Below is a small trained network, with its code and all its weights. Each question gives an input and a class and asks what happens when units are switched off, that is, made to give their printed mean instead of their output.

import numpy as np


def w(rows, s, z=0):
    codes = np.array(rows[::2]) - 128.0
    scale = np.full(codes.shape[1], s)
    scale[-1] = z or s
    return codes * scale


def f(y):
    return np.maximum(y, 0)


def log_softmax(a):
    a = a - a.max(-1, keepdims=True)
    return a - np.log(np.exp(a).sum(-1, keepdims=True))


def net(x, mask):
    res = np.array(x, float).reshape(1, 4) / 4 @ E
    y = f(res @ A[0][:, :-1].T + A[0][:, -1])
    res = res + np.where(mask, y, B[0][:, -1]) @ B[0][:, :-1]
    return log_softmax(res[-1] @ U[:, :-1].T + U[:, -1])


A, B = {}, {}
E = w([
[142,81,88,204,65,113,234,114,60,98],'x0',
[171,88,121,146,113,210,55,62,35,161],'x1',
[55,101,141,110,15,134,84,111,142,55],'x2',
[93,130,43,206,136,183,94,255,63,128],'x3',
],0.01)
A[0] = w([
[105,141,166,77,148,129,72,70,155,164,85],'N1',
[196,132,166,100,188,71,168,86,162,178,38],'N2',
[184,78,103,157,140,250,79,94,16,207,163],'N3',
[126,161,139,100,156,133,81,188,191,117,111],'N4',
[84,105,170,85,21,104,144,98,156,64,149],'N5',
[83,143,105,113,150,135,99,198,166,134,126],'N6',
[85,163,123,106,130,84,150,152,173,75,6],'N7',
[82,179,108,118,186,149,70,247,176,103,145],'N8',
[124,121,161,97,86,153,105,78,140,105,67],'N9',
[110,99,78,160,123,130,143,102,102,88,2],'N10',
[148,178,219,2,216,114,73,62,196,220,208],'N11',
[100,95,171,107,48,72,135,106,159,73,105],'N12',
[134,106,118,150,112,187,95,92,61,184,138],'N13',
[186,160,178,107,181,97,176,102,165,169,20],'N14',
],0.009,0.0034)
B[0] = w([
[127,82,125,99,138,147,126,123,164,102,176],'N1',
[117,183,109,149,91,111,167,133,154,144,185],'N2',
[169,149,121,196,92,196,102,199,95,119,224],'N3',
[135,98,167,121,156,115,85,118,97,162,167],'N4',
[179,130,102,154,70,177,105,126,133,73,209],'N5',
[113,169,162,136,112,107,134,116,89,169,165],'N6',
[149,146,133,142,81,137,113,127,73,141,160],'N7',
[126,174,150,134,125,103,132,113,88,204,193],'N8',
[124,114,120,122,105,132,103,121,119,105,165],'N9',
[122,114,140,118,169,97,146,109,119,128,153],'N10',
[97,118,95,106,129,118,156,108,250,110,248],'N11',
[134,150,112,146,84,157,115,138,156,92,192],'N12',
[157,151,132,171,113,168,89,151,119,102,182],'N13',
[128,166,117,155,111,86,169,119,137,139,177],'N14',
],0.013,0.018)
U = w([
[71,120,169,23,150,68,116,59,176,161,102],'0',
[156,131,191,116,231,92,100,109,50,190,40],'1',
[98,179,92,151,121,60,247,115,172,170,186],'2',
[147,170,152,191,76,169,76,161,40,147,176],'3',
[114,2,67,163,195,115,232,186,79,102,98],'4',
[147,101,89,131,92,178,127,104,193,20,178],'5',
[137,122,116,113,201,191,87,135,185,149,3],'6',
],0.0089,0.0038)

Each question gives the input, the list of numbers given to net, and the class t.
The units are the neurons (one row each of A and B). Each row of codes is followed by its name. A weight is (code - 128) times the scale printed after its matrix; where a second scale follows, it is the last column's (A, B and U).
mask holds one flag per neuron, in row order. A switched-off neuron (its flag False) gives its mean, the last column of its row in B, instead of its output. The means were averaged over made-up inputs and are rounded, as every weight is.
A unit's drop is (log p(t) with every unit on - log p(t) with that unit switched off) / (log p(t) with every unit on - log p(t) with every unit switched off).
The circuit of an input: a set's keep is (log p(t) with only the set's units on - log p(t) with every unit switched off) / (log p(t) with every unit on - log p(t) with every unit switched off). Starting from the 12 units with the biggest drops (on a tie, the unit counted first), units are removed one at a time, each time the one whose removal leaves the highest keep (on an exact tie, the one counted first), for as long as the keep stays at least 0.8.
units of the circuit, in order: the units of the circuit, biggest drop first
top k neurons: the k neurons with the biggest drops, biggest first
drop of u: that unit's drop, to one decimal
input [-6,-2,-5,-4], class 2: units of the circuit, in order -> [N14]
input [0,-8,-1,2], class 3: top 2 neurons -> [N11; N7]
input [-7,-5,-3,-5], class 2: top 2 neurons -> [N2; N14]
input [5,-5,-2,7], class 2: top 4 neurons -> [N3; N5; N13; N4]
input [-1,-1,-5,2], class 2: top 3 neurons -> [N3; N5; N13]
input [-2,0,-1,1], class 0: units of the circuit, in order -> [N3; N5; N2]
input [-6,0,-4,2], class 2: units of the circuit, in order -> [N11; N8]
input [-8,7,-4,2], class 6: top 3 neurons -> [N11; N1; N5]
input [8,-5,-3,6], class 4: top 3 neurons -> [N11; N2; N14]
input [-5,3,-6,0], class 2: units of the circuit, in order -> [N11; N5]
input [-5,7,-1,0], class 5: top 3 neurons -> [N11; N8; N1]
input [8,2,-2,-3], class 3: top 2 neurons -> [N11; N1]
input [-8,-6,-6,6], class 1: units of the circuit, in order -> [N4; N8]
input [-8,3,-6,-4], class 2: units of the circuit, in order -> [N2]
input [-4,2,-4,-1], class 2: units of the circuit, in order -> [N5; N11]
input [2,-4,0,2], class 3: top 2 neurons -> [N11; N2]
input [-1,5,-8,-2], class 5: top 2 neurons -> [N11; N3]
input [5,5,3,-2], class 3: top 2 neurons -> [N11; N3]
input [-3,-1,-1,-2], class 0: drop of N3 -> 0.3
input [-4,-7,-6,6], class 1: drop of N4 -> 0.1
input [-3,-1,5,2], class 3: drop of N11 -> 0.7
input [3,-6,2,6], class 3: units of the circuit, in order -> [N11]
